Below is a small trained network, with its code and all its weights. Each question gives an input and a class and asks what happens when units are switched off, that is, made to give their printed mean instead of their output.

import numpy as np


def w(rows, s, z=0):
    codes = np.array(rows[::2]) - 128.0
    scale = np.full(codes.shape[1], s)
    scale[-1] = z or s
    return codes * scale


def f(y):
    return y / 2 * (1 + np.tanh(0.7978845608 * (y + 0.044715 * y**3)))


def log_softmax(a):
    a = a - a.max(-1, keepdims=True)
    return a - np.log(np.exp(a).sum(-1, keepdims=True))


def net(x, mask):
    res = np.array(x, float).reshape(1, 6) / 4 @ E
    y = f(res @ A[0][:, :-1].T + A[0][:, -1])
    res = res + np.where(mask, y, B[0][:, -1]) @ B[0][:, :-1]
    return log_softmax(res[-1] @ U[:, :-1].T + U[:, -1])


A, B = {}, {}
E = w([
[182,246,75],'x0',
[128,127,128],'x1',
[128,128,128],'x2',
[185,54,34],'x3',
[48,151,55],'x4',
[128,128,129],'x5',
],0.012)
A[0] = w([
[109,145,152,192],'N0',
[32,100,198,143],'N1',
[82,64,148,233],'N2',
[111,136,81,87],'N3',
[68,207,189,161],'N4',
[75,53,123,91],'N5',
[92,166,194,254],'N6',
[197,117,184,253],'N7',
[97,108,197,222],'N8',
[112,97,165,218],'N9',
[136,165,180,81],'N10',
[138,159,110,172],'N11',
[139,39,194,143],'N12',
[125,124,128,102],'N13',
[232,122,172,143],'N14',
[166,177,253,151],'N15',
],0.023,0.0081)
B[0] = w([
[124,170,123,169],'N0',
[173,194,15,241],'N1',
[83,83,7,236],'N2',
[188,151,111,157],'N3',
[2,161,167,235],'N4',
[31,105,146,211],'N5',
[175,240,157,230],'N6',
[202,93,197,234],'N7',
[193,161,62,223],'N8',
[178,119,55,200],'N9',
[134,127,205,172],'N10',
[161,127,150,168],'N11',
[207,46,43,251],'N12',
[123,121,128,125],'N13',
[98,75,237,224],'N14',
[245,209,166,251],'N15',
],0.042,0.02)
U = w([
[248,170,104,255],'0',
[206,1,125,53],'1',
[133,210,69,6],'2',
[68,87,81,145],'3',
[197,182,193,15],'4',
[171,45,205,136],'5',
[99,213,153,171],'6',
],0.011,0.0079)

Each question gives the input, the list of numbers given to net, and the class t.
The units are the neurons (one row each of A and B). Each row of codes is followed by its name. A weight is (code - 128) times the scale printed after its matrix; where a second scale follows, it is the last column's (A, B and U).
mask holds one flag per neuron, in row order. A switched-off neuron (its flag False) gives its mean, the last column of its row in B, instead of its output. The means were averaged over made-up inputs and are rounded, as every weight is.
A unit's drop is (log p(t) with every unit on - log p(t) with that unit switched off) / (log p(t) with every unit on - log p(t) with every unit switched off).
The circuit of an input: a set's keep is (log p(t) with only the set's units on - log p(t) with every unit switched off) / (log p(t) with every unit on - log p(t) with every unit switched off). Starting from the 12 units with the biggest drops (on a tie, the unit counted first), units are removed one at a time, each time the one whose removal leaves the highest keep (on an exact tie, the one counted first), for as long as the keep stays at least 0.8.
units of the circuit, in order: the units of the circuit, biggest drop first
k most important neurons: the k neurons with the biggest drops, biggest first
drop of u: that unit's drop, to one decimal
input [4,1,5,-7,5,0], class 6: units of the circuit, in order => (N4)
input [-2,-3,-1,-8,5,-5], class 2: units of the circuit, in order => (N4; N1)
input [1,-6,3,-7,1,8], class 6: 4 most important neurons => (N4; N12; N7; N2)
input [-2,3,2,1,5,-6], class 3: 2 most important neurons => (N15; N6)
input [-5,-4,6,0,3,-5], class 2: 2 most important neurons => (N1; N14)
input [3,1,-5,-4,1,-3], class 6: 3 most important neurons => (N4; N7; N12)
input [-8,8,7,1,4,-7], class 3: 3 most important neurons => (N5; N15; N2)
input [0,-1,-5,-5,1,-3], class 2: 2 most important neurons => (N4; N12)
input [-7,-3,5,0,6,-1], class 2: 2 most important neurons => (N1; N14)
input [-4,0,7,8,0,-7], class 1: 2 most important neurons => (N4; N12)
input [8,4,1,-4,0,5], class 4: 2 most important neurons => (N15; N2)
input [6,4,6,-6,2,7], class 6: drop of N4 => 0.6
input [0,6,-2,4,3,5], class 3: drop of N12 => 0.2
input [-8,5,7,1,1,0], class 3: units of the circuit, in order => (N5)
input [8,6,8,4,-1,7], class 5: drop of N15 => 0.1
